Below is a small trained network, with its code and all its weights. Each question gives an input and a class and asks what happens when units are switched off, that is, made to give their printed mean instead of their output.

import numpy as np


def w(rows, s, z=0):
    codes = np.array(rows[::2]) - 128.0
    scale = np.full(codes.shape[1], s)
    scale[-1] = z or s
    return codes * scale


def norm(h):
    return h / np.sqrt((h * h).mean(-1, keepdims=True) + 1e-5)


def f(y):
    return np.maximum(y, 0)


def log_softmax(a):
    a = a - a.max(-1, keepdims=True)
    return a - np.log(np.exp(a).sum(-1, keepdims=True))


def net(x, mask):
    res = np.array(x, float).reshape(1, 3) / 4 @ E
    u = 0
    for l in range(3):
        y = f(norm(res) @ A[l][:, :-1].T + A[l][:, -1])
        res = res + np.where(mask[u : u + 9], y, B[l][:, -1]) @ B[l][:, :-1]
        u += 9
    return log_softmax(norm(res)[-1] @ U[:, :-1].T + U[:, -1])


A, B = {}, {}
E = w([
[170,180,160,147,174,83,146,109,231],'x0',
[117,117,145,82,145,73,254,35,127],'x1',
[179,215,83,63,200,106,60,133,194],'x2',
],0.012)
A[0] = w([
[115,87,118,89,118,128,240,89,52,165],'L0N0',
[119,110,135,93,137,118,250,77,97,75],'L0N1',
[117,81,155,191,105,122,232,125,156,33],'L0N2',
[106,116,115,98,132,136,218,123,129,70],'L0N3',
[119,132,99,70,139,132,102,113,70,109],'L0N4',
[141,200,122,96,159,114,123,118,214,211],'L0N5',
[135,177,99,62,162,115,132,111,125,1],'L0N6',
[139,199,121,77,167,120,136,98,186,109],'L0N7',
[133,153,144,120,153,115,199,94,177,100],'L0N8',
],0.023,0.0033)
B[0] = w([
[148,31,116,60,123,107,228,166,43,253],'L0N0',
[77,215,141,160,20,86,171,85,34,240],'L0N1',
[94,138,221,131,118,64,121,58,141,215],'L0N2',
[92,147,135,122,40,161,160,99,110,190],'L0N3',
[78,120,163,104,128,144,19,160,128,174],'L0N4',
[184,66,92,117,192,116,70,98,228,224],'L0N5',
[239,140,98,145,86,158,183,68,163,182],'L0N6',
[238,80,93,122,154,142,96,135,251,214],'L0N7',
[66,223,89,101,252,38,69,115,136,200],'L0N8',
],0.025,0.024)
A[1] = w([
[104,125,134,146,147,155,175,106,118,30],'L1N0',
[135,106,209,156,153,165,181,103,173,71],'L1N1',
[133,162,111,132,219,180,172,125,109,58],'L1N2',
[63,113,147,85,165,97,185,163,72,78],'L1N3',
[117,86,177,189,167,93,163,81,184,127],'L1N4',
[134,116,217,218,98,106,141,83,191,146],'L1N5',
[169,162,83,161,139,86,195,118,136,4],'L1N6',
[164,195,152,199,153,115,140,142,217,71],'L1N7',
[114,142,130,145,156,115,255,108,135,90],'L1N8',
],0.026,0.0038)
B[1] = w([
[152,201,171,88,118,178,125,129,152,148],'L1N0',
[106,103,111,160,148,153,146,196,96,154],'L1N1',
[136,152,149,109,133,114,128,140,137,131],'L1N2',
[164,54,199,185,155,159,93,117,134,251],'L1N3',
[117,82,188,62,119,199,121,171,144,213],'L1N4',
[156,5,158,148,106,163,131,169,167,203],'L1N5',
[61,108,68,143,168,189,167,229,133,174],'L1N6',
[191,173,199,109,182,54,51,109,149,219],'L1N7',
[93,225,95,154,139,100,134,63,84,211],'L1N8',
],0.023,0.017)
A[2] = w([
[168,144,72,122,120,101,207,161,128,70],'L2N0',
[64,121,99,113,168,146,40,170,41,251],'L2N1',
[98,197,177,146,95,105,193,173,76,41],'L2N2',
[103,186,87,92,153,165,35,170,134,110],'L2N3',
[186,55,140,159,183,169,123,136,150,184],'L2N4',
[175,153,84,179,185,184,45,140,180,139],'L2N5',
[153,199,7,106,154,112,157,114,107,28],'L2N6',
[93,141,38,172,186,120,124,70,222,131],'L2N7',
[136,120,106,151,62,212,207,189,80,35],'L2N8',
],0.022,0.0022)
B[2] = w([
[142,183,95,165,117,157,116,158,66,145],'L2N0',
[122,136,94,174,97,217,134,178,132,187],'L2N1',
[90,99,143,126,183,130,108,33,100,204],'L2N2',
[74,196,99,101,153,127,149,115,117,196],'L2N3',
[118,100,113,155,133,146,102,137,199,230],'L2N4',
[23,160,119,135,211,71,143,91,149,249],'L2N5',
[212,97,64,135,82,196,173,201,144,156],'L2N6',
[196,200,218,87,62,125,38,237,99,204],'L2N7',
[80,151,254,91,116,107,117,170,115,177],'L2N8',
],0.024,0.021)
U = w([
[102,12,192,148,106,189,96,179,134,182],'0',
[160,147,104,102,201,78,37,118,243,213],'1',
[10,174,77,142,140,193,95,159,124,138],'2',
[70,122,202,100,72,67,178,44,5,205],'3',
[228,180,43,75,65,113,152,153,110,83],'4',
[139,163,13,146,103,107,192,53,60,4],'5',
[155,86,62,164,117,136,132,123,110,2],'6',
],0.014,0.0048)

Each question gives the input, the list of numbers given to net, and the class t.
The units are the neurons (one row each of A and B). Each row of codes is followed by its name. A weight is (code - 128) times the scale printed after its matrix; where a second scale follows, it is the last column's (A, B and U).
mask holds one flag per neuron, layer by layer. A switched-off neuron (its flag False) gives its mean, the last column of its row in B, instead of its output. The means were averaged over made-up inputs and are rounded, as every weight is.
A unit's drop is (log p(t) with every unit on - log p(t) with that unit switched off) / (log p(t) with every unit on - log p(t) with every unit switched off).
The circuit of an input: a set's keep is (log p(t) with only the set's units on - log p(t) with every unit switched off) / (log p(t) with every unit on - log p(t) with every unit switched off). Starting from the 12 units with the biggest drops (on a tie, the unit counted first), units are removed one at a time, each time the one whose removal leaves the highest keep (on an exact tie, the one counted first), for as long as the keep stays at least 0.8.
circuit, biggest first: the units of the circuit, biggest drop first
most important unit: the unit with the biggest drop
k most important neurons: the k neurons with the biggest drops, biggest first
drop of u: that unit's drop, to one decimal
input [4,-6,-5], class 0: circuit, biggest first	[L0N8]
input [0,-5,-3], class 2: circuit, biggest first	[L0N0, L0N5]
input [-1,-6,-2], class 2: circuit, biggest first	[L0N0, L0N2, L0N5]
input [-2,-5,-5], class 0: 4 most important neurons	[L0N1, L0N8, L0N7, L0N5]
input [-2,-7,3], class 2: 2 most important neurons	[L0N0, L0N2]
input [-1,-5,2], class 2: 4 most important neurons	[L0N0, L0N2, L0N7, L0N6]
input [-5,1,-1], class 3: 2 most important neurons	[L0N5, L0N7]
input [-2,-3,-2], class 2: 4 most important neurons	[L0N0, L0N2, L0N1, L0N7]
input [5,-3,-8], class 0: 2 most important neurons	[L0N1, L1N5]
input [-3,-3,0], class 2: 3 most important neurons	[L0N0, L0N2, L0N7]
input [-3,0,1], class 0: 3 most important neurons	[L0N7, L0N5, L0N8]
input [7,3,-4], class 3: 2 most important neurons	[L0N1, L0N2]
input [-8,-2,4], class 2: drop of L0N0	0.8
input [-2,-4,-5], class 0: drop of L0N1	2.7
input [-8,-4,5], class 2: drop of L1N4	0.0
input [0,7,1], class 5: drop of L2N7	0.1
input [-1,1,1], class 4: most important unit	L0N6
